Below is a small trained network, with its code and all its weights. Each question gives an input and a class and asks what happens when units are switched off, that is, made to give their printed mean instead of their output.

import numpy as np


def w(rows, s, z=0):
    codes = np.array(rows[::2]) - 128.0
    scale = np.full(codes.shape[1], s)
    scale[-1] = z or s
    return codes * scale


def norm(h):
    return h / np.sqrt((h * h).mean(-1, keepdims=True) + 1e-5)


def f(y):
    return np.maximum(y, 0)


def log_softmax(a):
    a = a - a.max(-1, keepdims=True)
    return a - np.log(np.exp(a).sum(-1, keepdims=True))


def net(x, mask):
    res = np.array(x, float).reshape(1, 7) / 4 @ E
    u = 0
    for l in range(3):
        y = f(norm(res) @ A[l][:, :-1].T + A[l][:, -1])
        res = res + np.where(mask[u : u + 10], y, B[l][:, -1]) @ B[l][:, :-1]
        u += 10
    return log_softmax(norm(res)[-1] @ U[:, :-1].T + U[:, -1])


A, B = {}, {}
E = w([
[254,199,18,108,120,58],'x0',
[68,86,29,210,162,98],'x1',
[77,69,98,22,67,102],'x2',
[102,180,110,150,66,160],'x3',
[190,86,65,115,136,247],'x4',
[127,129,129,128,129,130],'x5',
[125,133,125,125,134,129],'x6',
],0.0073)
A[0] = w([
[133,160,111,167,151,159,106],'0.n0',
[191,35,153,132,186,69,87],'0.n1',
[113,153,109,157,5,145,70],'0.n2',
[114,176,102,149,73,147,43],'0.n3',
[98,125,117,107,101,125,158],'0.n4',
[140,172,65,83,167,126,51],'0.n5',
[149,53,148,66,189,94,125],'0.n6',
[111,81,119,79,79,110,2],'0.n7',
[182,139,105,102,133,84,26],'0.n8',
[117,168,141,124,140,46,78],'0.n9',
],0.012,0.007)
B[0] = w([
[114,139,99,73,184,105,188],'0.n0',
[57,231,71,179,70,210,221],'0.n1',
[83,254,99,131,135,196,202],'0.n2',
[78,143,129,207,115,185,151],'0.n3',
[107,166,95,124,203,105,226],'0.n4',
[176,120,76,182,32,114,185],'0.n5',
[77,240,106,128,121,186,254],'0.n6',
[107,135,57,41,145,101,165],'0.n7',
[161,155,153,186,55,141,175],'0.n8',
[90,136,179,166,81,61,200],'0.n9',
],0.009,0.0041)
A[1] = w([
[155,154,166,232,177,128,165],'1.n0',
[67,145,128,109,162,149,157],'1.n1',
[123,109,119,180,11,118,123],'1.n2',
[93,135,50,139,120,155,87],'1.n3',
[99,65,120,37,151,94,3],'1.n4',
[115,65,70,172,126,95,41],'1.n5',
[171,114,170,197,175,143,42],'1.n6',
[86,82,70,97,86,94,78],'1.n7',
[103,68,163,122,173,135,55],'1.n8',
[116,135,171,94,142,142,93],'1.n9',
],0.012,0.0046)
B[1] = w([
[49,121,64,1,122,101,229],'1.n0',
[177,82,94,203,85,60,255],'1.n1',
[143,107,133,161,193,87,185],'1.n2',
[124,92,114,131,185,96,244],'1.n3',
[89,153,127,95,146,175,139],'1.n4',
[184,123,195,181,248,119,158],'1.n5',
[110,161,136,67,163,161,150],'1.n6',
[139,187,169,73,202,151,170],'1.n7',
[111,137,157,202,103,141,146],'1.n8',
[157,159,137,168,100,120,159],'1.n9',
],0.0094,0.0067)
A[2] = w([
[73,71,171,170,121,157,114],'2.n0',
[97,201,99,184,112,181,56],'2.n1',
[69,188,129,183,131,197,102],'2.n2',
[191,169,229,132,91,132,133],'2.n3',
[181,132,88,107,128,60,78],'2.n4',
[86,126,82,68,138,123,78],'2.n5',
[49,93,158,112,144,174,98],'2.n6',
[114,155,86,194,134,108,253],'2.n7',
[150,181,138,37,60,172,135],'2.n8',
[189,65,69,121,151,247,142],'2.n9',
],0.014,0.004)
B[2] = w([
[191,169,138,139,107,126,164],'2.n0',
[147,110,108,91,123,105,196],'2.n1',
[170,121,59,88,118,81,202],'2.n2',
[110,68,104,156,155,124,158],'2.n3',
[123,157,156,138,110,252,174],'2.n4',
[147,146,164,100,160,157,184],'2.n5',
[175,174,117,154,110,204,170],'2.n6',
[157,63,165,109,105,150,247],'2.n7',
[130,85,115,154,185,125,193],'2.n8',
[42,151,195,138,79,46,198],'2.n9',
],0.015,0.012)
U = w([
[239,176,121,211,44,235,111],'0',
[135,113,36,55,112,86,141],'1',
[9,161,214,153,85,62,119],'2',
[152,67,171,80,148,159,254],'3',
[76,199,106,47,227,213,65],'4',
[145,3,136,200,251,131,65],'5',
],0.012,0.0091)

Each question gives the input, the list of numbers given to net, and the class t.
The units are the neurons (one row each of A and B). Each row of codes is followed by its name. A weight is (code - 128) times the scale printed after its matrix; where a second scale follows, it is the last column's (A, B and U).
mask holds one flag per neuron, layer by layer. A switched-off neuron (its flag False) gives its mean, the last column of its row in B, instead of its output. The means were averaged over made-up inputs and are rounded, as every weight is.
A unit's drop is (log p(t) with every unit on - log p(t) with that unit switched off) / (log p(t) with every unit on - log p(t) with every unit switched off).
The circuit of an input: a set's keep is (log p(t) with only the set's units on - log p(t) with every unit switched off) / (log p(t) with every unit on - log p(t) with every unit switched off). Starting from the 12 units with the biggest drops (on a tie, the unit counted first), units are removed one at a time, each time the one whose removal leaves the highest keep (on an exact tie, the one counted first), for as long as the keep stays at least 0.8.
units of the circuit, in order: the units of the circuit, biggest drop first
k most important neurons: the k neurons with the biggest drops, biggest first
k most important neurons of layer l: the k neurons of layer l with the biggest drops, biggest first
input [-6,8,-3,8,7,-2,-8], class 1: units of the circuit, in order -> (2.n2)
input [-1,7,-3,8,-8,3,-1], class 1: 2 most important neurons -> (2.n9 0.n2)
input [2,-7,-1,2,-4,6,0], class 5: 2 most important neurons -> (2.n3 2.n9)
input [-8,4,-3,3,-6,-7,-1], class 0: units of the circuit, in order -> (2.n6 2.n0)
input [1,6,6,4,-3,4,-8], class 3: units of the circuit, in order -> (2.n7 1.n0)
input [0,-5,-6,2,5,5,-1], class 4: units of the circuit, in order -> (1.n0 1.n1)
input [-1,-5,8,-2,-6,8,-2], class 4: 3 most important neurons -> (0.n7 2.n9 2.n7)
input [7,7,4,6,-2,5,0], class 0: 2 most important neurons of layer 2 -> (2.n4 2.n8)
input [-3,-6,1,1,4,3,-2], class 5: 2 most important neurons -> (2.n3 2.n8)
input [2,7,0,6,-4,-5,0], class 5: 2 most important neurons -> (0.n6 2.n9)
input [5,8,-1,-7,-3,-1,3], class 5: 4 most important neurons of layer 2 -> (2.n7 2.n2 2.n6 2.n9)
input [3,8,2,6,2,-3,-1], class 5: 2 most important neurons -> (1.n3 0.n6)
input [-6,0,-5,-1,-2,3,0], class 0: 2 most important neurons -> (2.n6 1.n8)
input [-8,-2,2,-1,7,-5,-8], class 0: units of the circuit, in order -> (2.n6)
input [5,-6,-7,0,7,2,-7], class 2: 2 most important neurons -> (2.n9 2.n7)
input [3,0,-4,0,2,7,-1], class 4: 2 most important neurons -> (1.n1 1.n0)
input [-4,-2,3,7,8,-1,-4], class 2: 3 most important neurons -> (2.n9 0.n6 0.n1)
input [-5,-2,1,-3,-1,-3,5], class 0: units of the circuit, in order -> (2.n0 2.n9)
input [-2,-3,-6,-7,-3,-3,1], class 1: units of the circuit, in order -> (0.n1 2.n2)
input [-7,-2,6,-4,-2,-5,4], class 0: units of the circuit, in order -> (2.n6)
